[[-19.1  26.6  14.9  52.8   3.1]
 [  4.1  -6.1  23.3 -47.6 -47.1]]
->
[[  4.1  -6.1  23.3 -47.6 -47.1]]

[[  3.1  10.1  -6.4]
 [ 10.3  18.6   2.0]
 [ -0.7  18.1  -2.9]
 [ 21.3 -14.7 -26.1]
 [ -7.3 -36.1  16.2]
 [  7.9  31.1  -7.7]
 [-13.8 -23.0  -5.2]
 [-25.1 -12.9 -51.5]
 [ -1.3  17.8 -17.0]
 [-16.0  -7.0 -16.2]
 [ -7.1  21.2   4.4]
 [  3.8  -3.2  -8.4]]
->
[[ 10.3  18.6   2.0]
 [ 21.3 -14.7 -26.1]
 [  7.9  31.1  -7.7]
 [-25.1 -12.9 -51.5]
 [-16.0  -7.0 -16.2]
 [  3.8  -3.2  -8.4]]

[[-25.1  14.2   1.4 -12.7   1.6 -15.5  -2.4   7.6]
 [-28.3  -7.0   9.4   9.9  -6.0  11.6   1.3   3.9]
 [ 53.7  -9.5   6.7 -13.8  14.8 -17.6  -2.1   1.1]
 [-13.4   4.9   2.5  -2.8  -0.8  -3.7  -0.1   4.2]
 [ 13.6  -9.0   6.6   2.2   2.2   2.0   0.8   1.1]
 [-15.3 -10.1   8.7  14.1  -5.5  16.7   2.5   1.2]
 [ -4.5   1.2   2.1  -0.2  -1.4  -0.7   0.7   2.8]]
->
[[-28.3  -7.0   9.4   9.9  -6.0  11.6   1.3   3.9]
 [-13.4   4.9   2.5  -2.8  -0.8  -3.7  -0.1   4.2]
 [-15.3 -10.1   8.7  14.1  -5.5  16.7   2.5   1.2]]

[[ 20.8  28.7]
 [-13.2  11.1]
 [ 10.5  37.4]
 [-12.0   1.1]
 [  7.9  13.2]
 [  7.1 -18.6]
 [ 14.9  -7.7]
 [  0.3  22.7]
 [-20.7 -29.5]
 [ 34.8  52.8]
 [-25.0  30.4]
 [ 26.4  14.2]]
->
[[-13.2  11.1]
 [-12.0   1.1]
 [  7.1 -18.6]
 [  0.3  22.7]
 [ 34.8  52.8]
 [ 26.4  14.2]]

[[-22.7  61.4  10.1 -11.3 -28.7]
 [-13.8   4.3  -3.0  12.2 -22.7]
 [ -2.0 -12.2   1.0  -2.9  32.0]]
->
[[-13.8   4.3  -3.0  12.2 -22.7]]

[[-20.3   4.2 -28.6  -6.5 -26.5 -27.8]
 [ 60.2  26.6  43.5  37.1  31.1  32.0]
 [ 15.8  38.5  21.2  25.4   0.9   3.4]]
->
[[60.2 26.6 43.5 37.1 31.1 32.0]]

[[ 16.7   5.0  -4.6   1.6   0.0  11.9 -38.8]
 [ 18.6   3.2  -4.2 -47.2   0.7 -37.6  42.4]
 [ 12.4   2.4  -0.3 -19.4   0.4 -12.5  18.4]
 [  1.6  -0.8   4.6 -36.6   0.5 -27.6  50.9]
 [  4.2   0.5   5.6  17.1   0.3   4.4  33.2]
 [-21.6  -2.4   2.5 -14.1  -0.6  -5.5 -16.1]
 [  1.2  -0.5   9.4  14.1   0.3  11.3  25.5]
 [  5.1   0.2   3.4 -26.5   0.5 -19.5  38.8]
 [-28.0  -2.5   2.3  12.1  -1.0  12.7 -43.0]
 [ 20.7   5.0  -1.5  30.7   0.2  20.8 -10.9]]
->
[[ 18.6   3.2  -4.2 -47.2   0.7 -37.6  42.4]
 [  1.6  -0.8   4.6 -36.6   0.5 -27.6  50.9]
 [-21.6  -2.4   2.5 -14.1  -0.6  -5.5 -16.1]
 [  5.1   0.2   3.4 -26.5   0.5 -19.5  38.8]
 [ 20.7   5.0  -1.5  30.7   0.2  20.8 -10.9]]

[[ -8.8  13.4 -12.6   7.7 -16.0  -5.3  11.3 -38.1  -0.2 -32.2  64.5]
 [-25.5   2.5 -15.0  11.8 -17.7  -2.1  -0.4  28.7  -1.1  15.3 -33.9]
 [  9.3  -3.0  12.6  -0.2  17.4   1.9  -4.4 -40.8   0.7 -26.0  14.3]
 [-21.7   2.8   6.4   7.7   6.6   2.3  -3.9 -15.6  -0.1 -19.1  10.1]
 [-32.8  15.9  26.1 -18.1  31.4   4.3  -2.8  15.5   1.4  -1.8  57.2]
 [-10.7  -0.2  -3.4   2.0  -5.7   0.7  -5.2  -6.6  -0.2  -6.9  10.3]
 [ 11.1  -2.6 -14.2   7.5 -16.5  -2.3  -0.7  -2.8  -0.2   1.2 -18.4]
 [  0.7   2.2  -7.6  11.7  -8.4  -0.3  -3.2 -28.5   0.8 -20.2   0.0]]
->
[[-25.5   2.5 -15.0  11.8 -17.7  -2.1  -0.4  28.7  -1.1  15.3 -33.9]
 [-21.7   2.8   6.4   7.7   6.6   2.3  -3.9 -15.6  -0.1 -19.1  10.1]
 [-10.7  -0.2  -3.4   2.0  -5.7   0.7  -5.2  -6.6  -0.2  -6.9  10.3]
 [  0.7   2.2  -7.6  11.7  -8.4  -0.3  -3.2 -28.5   0.8 -20.2   0.0]]
